Below are the code and all the weights of a small trained network. Each question names an input and a class and asks about switching units off, where a switched-off unit gives its printed mean instead of its output.

import numpy as np


def w(rows, s, z=0):
    codes = np.array(rows[::2]) - 128.0
    scale = np.full(codes.shape[1], s)
    scale[-1] = z or s
    return codes * scale


def norm(h):
    return h / np.sqrt((h * h).mean(-1, keepdims=True) + 1e-5)


def f(y):
    return np.maximum(y, 0)


def log_softmax(a):
    a = a - a.max(-1, keepdims=True)
    return a - np.log(np.exp(a).sum(-1, keepdims=True))


def net(x, mask):
    res = np.array(x, float).reshape(1, 6) / 4 @ E
    u = 0
    for l in range(2):
        y = f(norm(res) @ A[l][:, :-1].T + A[l][:, -1])
        res = res + np.where(mask[u : u + 5], y, B[l][:, -1]) @ B[l][:, :-1]
        u += 5
    return log_softmax(norm(res)[-1] @ U[:, :-1].T + U[:, -1])


A, B = {}, {}
E = w([
[186,5,191,189,129,126,143,210,135,4],'x0',
[45,101,113,227,78,31,174,157,218,211],'x1',
[121,117,134,123,138,131,124,125,144,127],'x2',
[130,154,129,128,143,109,137,140,117,118],'x3',
[120,136,127,130,132,140,136,124,147,118],'x4',
[122,134,132,131,130,138,124,136,133,130],'x5',
],0.0026)
A[0] = w([
[44,158,111,136,96,116,139,89,190,252,91],'L0N1',
[143,110,146,152,88,92,111,190,167,87,2],'L0N2',
[140,180,105,67,167,225,85,82,99,162,131],'L0N3',
[213,57,201,127,163,219,139,163,90,12,52],'L0N4',
[114,72,190,196,96,141,98,186,189,101,120],'L0N5',
],0.0033,0.0022)
B[0] = w([
[129,183,86,136,92,107,45,188,122,107,230],'L0N1',
[133,69,170,125,86,130,220,91,108,115,154],'L0N2',
[110,52,205,68,206,127,235,113,103,134,225],'L0N3',
[128,198,88,131,116,134,2,173,165,119,255],'L0N4',
[124,133,110,125,156,142,196,86,80,128,203],'L0N5',
],0.0042,0.0047)
A[1] = w([
[106,158,143,67,157,141,148,105,83,130,43],'L1N1',
[135,109,205,50,200,146,205,83,102,180,21],'L1N2',
[124,184,117,161,98,87,113,90,158,182,33],'L1N3',
[108,29,179,215,117,135,253,141,128,128,10],'L1N4',
[144,179,147,56,134,142,90,120,74,71,167],'L1N5',
],0.0046,0.0013)
B[1] = w([
[125,77,114,139,111,84,175,89,134,130,198],'L1N1',
[30,111,10,178,174,131,207,3,65,209,229],'L1N2',
[112,184,154,104,90,156,86,168,128,136,186],'L1N3',
[220,81,239,4,62,88,239,128,174,121,206],'L1N4',
[144,82,137,191,157,154,128,106,139,122,254],'L1N5',
],0.0053,0.0045)
U = w([
[78,88,74,135,203,139,197,16,72,187,130],'0',
[66,239,107,134,58,81,55,202,146,194,236],'1',
[201,94,155,180,186,212,2,187,123,14,2],'2',
[191,72,211,79,58,60,238,162,169,105,130],'3',
],0.0071,0.00064)

Each question gives the input, the list of numbers given to net, and the class t.
The units are the neurons (one row each of A and B). Each row of codes is followed by its name. A weight is (code - 128) times the scale printed after its matrix; where a second scale follows, it is the last column's (A, B and U).
mask holds one flag per neuron, layer by layer. A switched-off neuron (its flag False) gives its mean, the last column of its row in B, instead of its output. The means were averaged over made-up inputs and are rounded, as every weight is.
A unit's drop is (log p(t) with every unit on - log p(t) with that unit switched off) / (log p(t) with every unit on - log p(t) with every unit switched off).
The circuit of an input: a set's keep is (log p(t) with only the set's units on - log p(t) with every unit switched off) / (log p(t) with every unit on - log p(t) with every unit switched off). Starting from all 10 units, units are removed one at a time, each time the one whose removal leaves the highest keep (on an exact tie, the one counted first), for as long as the keep stays at least 0.8.
units of the circuit, in order: the units of the circuit, biggest drop first
unit that matters most: the unit with the biggest drop
k most important neurons: the k neurons with the biggest drops, biggest first
top k neurons in layer l: the k neurons of layer l with the biggest drops, biggest first
drop when u is switched off: that unit's drop, to one decimal
input [4,0,0,5,2,3], class 2: units of the circuit, in order -> L0N4
input [2,0,6,-6,0,2], class 2: top 2 neurons in layer 0 -> L0N4, L0N3
input [1,-5,6,8,-2,-1], class 2: top 2 neurons in layer 0 -> L0N4, L0N5
input [0,6,-6,-6,0,-2], class 1: top 2 neurons in layer 0 -> L0N1, L0N3
input [8,0,-1,6,5,-5], class 2: 2 most important neurons -> L0N4, L0N3
input [0,4,-5,2,4,0], class 1: 2 most important neurons -> L0N3, L0N1
input [1,2,-1,-3,-8,5], class 3: 2 most important neurons -> L0N4, L0N3
input [0,8,5,0,4,-3], class 1: top 2 neurons in layer 0 -> L0N1, L0N3
input [0,7,-8,-5,8,0], class 1: 2 most important neurons -> L0N1, L0N3
input [4,-1,3,-5,4,5], class 2: 2 most important neurons -> L0N4, L1N2
input [7,0,2,-7,-7,5], class 2: 2 most important neurons -> L0N4, L0N3
input [1,4,-8,7,-2,-4], class 3: 2 most important neurons -> L0N4, L1N4
input [2,0,-7,2,4,3], class 2: 2 most important neurons -> L0N4, L1N2
input [1,3,7,-2,7,-1], class 3: unit that matters most -> L0N4
input [5,-1,-7,-2,-2,3], class 2: drop when L0N4 is switched off -> 2.5
input [5,-1,-3,-5,1,4], class 2: drop when L0N4 is switched off -> 3.1
input [1,3,0,8,-6,7], class 3: drop when L0N4 is switched off -> 4.0
